Below is a small trained network, with its code and all its weights. Each question gives an input and a target symbol and asks what happens when units are switched off, that is, made to give their printed mean instead of their output.

import numpy as np


def w(rows, s, z=0):
    codes = np.array(rows[::2]) - 128.0
    scale = np.full(codes.shape[1], s)
    scale[-1] = z or s
    return codes * scale


def norm(h):
    return h / np.sqrt((h * h).mean(-1, keepdims=True) + 1e-5)


def f(y):
    return np.maximum(y, 0)


def softmax(a):
    e = np.exp(a - a.max(-1, keepdims=True))
    return e / e.sum(-1, keepdims=True)


def log_softmax(a):
    a = a - a.max(-1, keepdims=True)
    return a - np.log(np.exp(a).sum(-1, keepdims=True))


def net(x, mask):
    ids = ['Πημφψω'.index(c) for c in x.split()]
    T = len(ids)
    res = E[ids] + P[:T]
    r = norm(res)
    for j in range(2):
        rows = slice(2 * j, 2 * j + 2)
        q, k, v = (r @ M[0][rows].T for M in (Q, K, V))
        z = softmax(np.where(np.tri(T) > 0, q @ k.T / 2**0.5, -1e9)) @ v
        o = O[0][rows]
        res = res + np.where(mask[j], z, o[:, -1]) @ o[:, :-1]
    y = f(norm(res) @ A[0][:, :-1].T + A[0][:, -1])
    res = res + np.where(mask[2:10], y, B[0][:, -1]) @ B[0][:, :-1]
    return log_softmax(norm(res)[-1] @ U[:, :-1].T + U[:, -1])


Q, K, V, O, A, B = {}, {}, {}, {}, {}, {}
E = w([
[67,209,211,40,114,207,76],'Π',
[140,165,55,100,115,191,72],'η',
[77,180,140,181,128,124,128],'μ',
[157,185,113,219,87,93,129],'φ',
[86,104,134,91,69,10,184],'ψ',
[48,154,185,75,173,93,80],'ω',
],0.011)
P = w([
[42,90,154,145,179,254,163],'0',
[88,132,34,87,126,36,186],'1',
[203,173,148,64,109,136,139],'2',
[144,184,168,227,114,96,85],'3',
[150,82,85,139,153,41,175],'4',
[228,151,186,125,138,201,183],'5',
[147,172,163,216,116,97,56],'6',
[174,55,100,148,152,49,176],'7',
[204,204,205,107,94,253,226],'8',
[147,180,173,229,112,92,58],'9',
],0.0075)
Q[0] = w([
[85,66,84,64,183,198,217],'H1',
[126,208,167,150,71,114,65],'H1',
[131,135,130,171,155,2,139],'H2',
[141,215,209,162,111,41,165],'H2',
],0.0079)
K[0] = w([
[233,206,143,81,75,83,52],'H1',
[34,149,139,115,161,234,146],'H1',
[134,129,125,61,138,90,133],'H2',
[140,2,184,163,79,77,120],'H2',
],0.0075)
V[0] = w([
[72,134,247,63,159,160,81],'H1',
[88,163,108,73,1,160,213],'H1',
[123,137,93,100,96,94,112],'H2',
[181,106,135,138,114,220,84],'H2',
],0.0064)
O[0] = w([
[185,54,206,153,221,125,158,176],'H1',
[170,32,213,233,94,189,110,199],'H1',
[83,46,134,194,136,253,139,164],'H2',
[130,131,184,217,177,121,38,3],'H2',
],0.0068,0.0073)
A[0] = w([
[2,95,128,139,128,76,147,85],'N1',
[97,80,138,154,82,104,150,216],'N2',
[116,116,71,218,126,58,192,50],'N3',
[171,120,53,58,84,198,134,112],'N4',
[83,209,84,110,30,121,135,144],'N5',
[221,236,134,199,152,139,129,131],'N6',
[77,225,187,141,129,220,103,252],'N7',
[82,140,139,150,130,127,223,228],'N8',
],0.0071,0.0021)
B[0] = w([
[83,201,55,146,119,121,110,189],'N1',
[129,205,125,119,131,188,53,224],'N2',
[108,40,93,144,225,110,97,202],'N3',
[114,176,255,116,101,250,93,166],'N4',
[198,3,141,175,149,90,156,197],'N5',
[73,182,142,38,91,88,181,188],'N6',
[184,135,43,114,90,68,180,217],'N7',
[162,196,172,85,142,179,64,254],'N8',
],0.0069,0.007)
U = w([
[188,19,125,179,181,138,147,90],'Π',
[140,160,20,134,158,184,66,133],'η',
[72,249,85,59,126,119,95,42],'μ',
[122,83,44,97,40,78,183,252],'φ',
[127,135,167,151,3,237,97,135],'ψ',
[187,107,149,22,179,125,160,73],'ω',
],0.0062,0.0018)

Each question gives the input, a string of symbols that net reads in full, and the target symbol t.
The units are the heads (2 rows each of Q, K, V and O) and the neurons (one row each of A and B). Each row of codes is followed by its name. A weight is (code - 128) times the scale printed after its matrix; where a second scale follows, it is the last column's (O, A, B and U).
mask holds one flag per unit, heads first, then neurons. A switched-off unit (its flag False) gives its mean, the last column of its rows in O or B, instead of its output. The means were averaged over made-up inputs and are rounded, as every weight is.
A unit's drop is (log p(t) with every unit on - log p(t) with that unit switched off) / (log p(t) with every unit on - log p(t) with every unit switched off).
The circuit of an input: a set's keep is (log p(t) with only the set's units on - log p(t) with every unit switched off) / (log p(t) with every unit on - log p(t) with every unit switched off). Starting from all 10 units, units are removed one at a time, each time the one whose removal leaves the highest keep (on an exact tie, the one counted first), for as long as the keep stays at least 0.8.
units of the circuit, in order: the units of the circuit, biggest drop first
unit that matters most: the unit with the biggest drop
top k neurons: the k neurons with the biggest drops, biggest first
which heads matter: for each layer, one digit per head in row order, 1 if its drop is at least 0.15 and else 0, layers parted by /
drop of u: that unit's drop, to one decimal
input Π ω φ Π Π, target Π: units of the circuit, in order => (H1; H2)
input η μ Π ω μ φ φ, target φ: units of the circuit, in order => (N6; N8; N4)
input φ φ ψ φ η ψ η, target φ: units of the circuit, in order => (N8; N5; H1)
input φ φ ω ψ ψ ψ ψ ψ η μ, target φ: units of the circuit, in order => (H1; N5; N7)
input ψ μ ψ η ψ ψ ψ, target ψ: units of the circuit, in order => (H1; N2)
input ψ ψ φ μ ψ η ω, target ψ: top 3 neurons => (N3; N5; N8)
input φ ψ μ Π, target φ: unit that matters most => N7
input Π ψ ψ φ, target Π: which heads matter => 10
input φ μ φ φ, target φ: top 2 neurons => (N6; N5)
input μ ψ ψ ψ, target μ: top 2 neurons => (N1; N2)
input ψ η ψ ω, target ψ: units of the circuit, in order => (H1; N3)
input ω ω ψ ψ ψ η Π, target ω: units of the circuit, in order => (H1; N7)
input μ μ ψ φ ψ φ ψ ψ ψ φ, target μ: units of the circuit, in order => (N6; H1)
input μ ω μ ψ, target μ: units of the circuit, in order => (N2; H1; N5)
input ω ψ μ ω ω ψ φ ω ψ η, target ω: top neuron => (N6)
input φ η ψ μ η Π η η μ ω, target φ: top 2 neurons => (N7; N8)
input ψ μ ψ ω μ, target η: drop of N8 => 0.1
input ω μ φ φ ψ ω μ ψ Π φ, target ω: drop of N5 => 0.1
input Π η ψ ω, target Π: drop of H2 => 0.0
input ω φ η μ, target ω: drop of N6 => 0.1
input φ ψ φ η, target φ: unit that matters most => H2
